Here is a tiny trained network, its code and every weight. The questions are about switching its units off for an input and a class, where a switched-off unit gives its printed mean instead of its output.

import numpy as np


def w(rows, s, z=0):
    codes = np.array(rows[::2]) - 128.0
    scale = np.full(codes.shape[1], s)
    scale[-1] = z or s
    return codes * scale


def f(y):
    return y / 2 * (1 + np.tanh(0.7978845608 * (y + 0.044715 * y**3)))


def log_softmax(a):
    a = a - a.max(-1, keepdims=True)
    return a - np.log(np.exp(a).sum(-1, keepdims=True))


def net(x, mask):
    res = np.array(x, float).reshape(1, 6) / 4 @ E
    y = f(res @ A[0][:, :-1].T + A[0][:, -1])
    res = res + np.where(mask, y, B[0][:, -1]) @ B[0][:, :-1]
    return log_softmax(res[-1] @ U[:, :-1].T + U[:, -1])


A, B = {}, {}
E = w([
[25,197,76,95,165,156],'x0',
[128,132,135,132,128,131],'x1',
[96,61,60,190,141,249],'x2',
[128,130,129,129,124,130],'x3',
[48,66,231,91,96,132],'x4',
[129,107,103,111,148,103],'x5',
],0.014)
A[0] = w([
[195,44,194,161,142,144,200],'n0',
[30,186,67,68,144,134,179],'n1',
[170,49,119,202,90,155,134],'n2',
[114,61,104,166,124,123,173],'n3',
[42,117,96,169,120,142,102],'n4',
[178,144,184,141,105,102,188],'n5',
[118,131,197,68,87,80,168],'n6',
[37,16,156,144,134,180,88],'n7',
[167,81,72,189,151,198,150],'n8',
[209,132,138,140,116,92,194],'n9',
[105,106,66,175,163,218,142],'n10',
[251,128,163,114,97,60,255],'n11',
[193,240,98,87,183,138,198],'n12',
[163,98,114,131,207,101,117],'n13',
[119,67,162,83,84,118,176],'n14',
[132,112,200,110,109,118,117],'n15',
[235,140,125,141,133,129,185],'n16',
[55,79,160,80,101,151,145],'n17',
[63,118,162,96,158,152,94],'n18',
[124,227,124,84,160,110,143],'n19',
[99,112,122,89,133,70,156],'n20',
],0.014,0.0088)
B[0] = w([
[172,38,93,60,95,179,209],'n0',
[90,179,175,180,140,93,197],'n1',
[160,59,100,131,70,137,191],'n2',
[169,92,126,163,99,157,166],'n3',
[110,139,165,172,252,119,164],'n4',
[168,151,87,95,197,120,189],'n5',
[83,130,143,39,183,127,206],'n6',
[217,103,193,183,199,219,201],'n7',
[101,64,69,173,58,111,202],'n8',
[203,146,84,165,218,147,197],'n9',
[88,117,63,216,159,106,202],'n10',
[202,153,89,129,215,123,251],'n11',
[143,193,147,193,78,40,207],'n12',
[138,118,132,155,127,129,149],'n13',
[145,75,191,73,161,103,185],'n14',
[98,79,127,75,160,135,173],'n15',
[198,122,41,165,191,131,194],'n16',
[162,168,203,106,199,197,184],'n17',
[130,166,187,133,181,166,159],'n18',
[117,214,175,127,92,88,181],'n19',
[131,161,163,94,123,130,163],'n20',
],0.011,0.027)
U = w([
[155,144,142,184,178,149,254],'0',
[120,96,142,36,136,121,68],'1',
[126,77,57,167,49,123,132],'2',
[142,31,179,141,79,172,40],'3',
[117,225,154,139,47,70,135],'4',
[45,183,220,65,107,123,165],'5',
[5,120,99,217,114,101,44],'6',
],0.013,0.0041)

Each question gives the input, the list of numbers given to net, and the class t.
The units are the neurons (one row each of A and B). Each row of codes is followed by its name. A weight is (code - 128) times the scale printed after its matrix; where a second scale follows, it is the last column's (A, B and U).
mask holds one flag per neuron, in row order. A switched-off neuron (its flag False) gives its mean, the last column of its row in B, instead of its output. The means were averaged over made-up inputs and are rounded, as every weight is.
A unit's drop is (log p(t) with every unit on - log p(t) with that unit switched off) / (log p(t) with every unit on - log p(t) with every unit switched off).
top k neurons: the k neurons with the biggest drops, biggest first
drop when u is switched off: that unit's drop, to one decimal
input [-7,7,0,0,7,-7], class 1: top 2 neurons => [n6, n5]
input [-6,-1,-2,3,1,-1], class 1: top neuron => [n0]
input [1,6,5,7,-7,0], class 6: top 2 neurons => [n10, n0]
input [8,2,6,4,0,0], class 6: top 2 neurons => [n10, n11]
input [1,-6,6,6,-2,5], class 6: top 2 neurons => [n10, n0]
input [0,-8,5,4,6,-1], class 3: top 2 neurons => [n11, n9]
input [1,4,-1,1,-7,3], class 4: top 2 neurons => [n12, n7]
input [1,5,8,5,-1,-4], class 6: top 2 neurons => [n10, n4]
input [0,-3,-5,4,6,5], class 1: drop when n12 is switched off => 0.1
input [-8,1,1,0,-2,3], class 2: drop when n0 is switched off => 0.2
input [-6,-6,-6,-1,1,-8], class 1: drop when n6 is switched off => 0.3
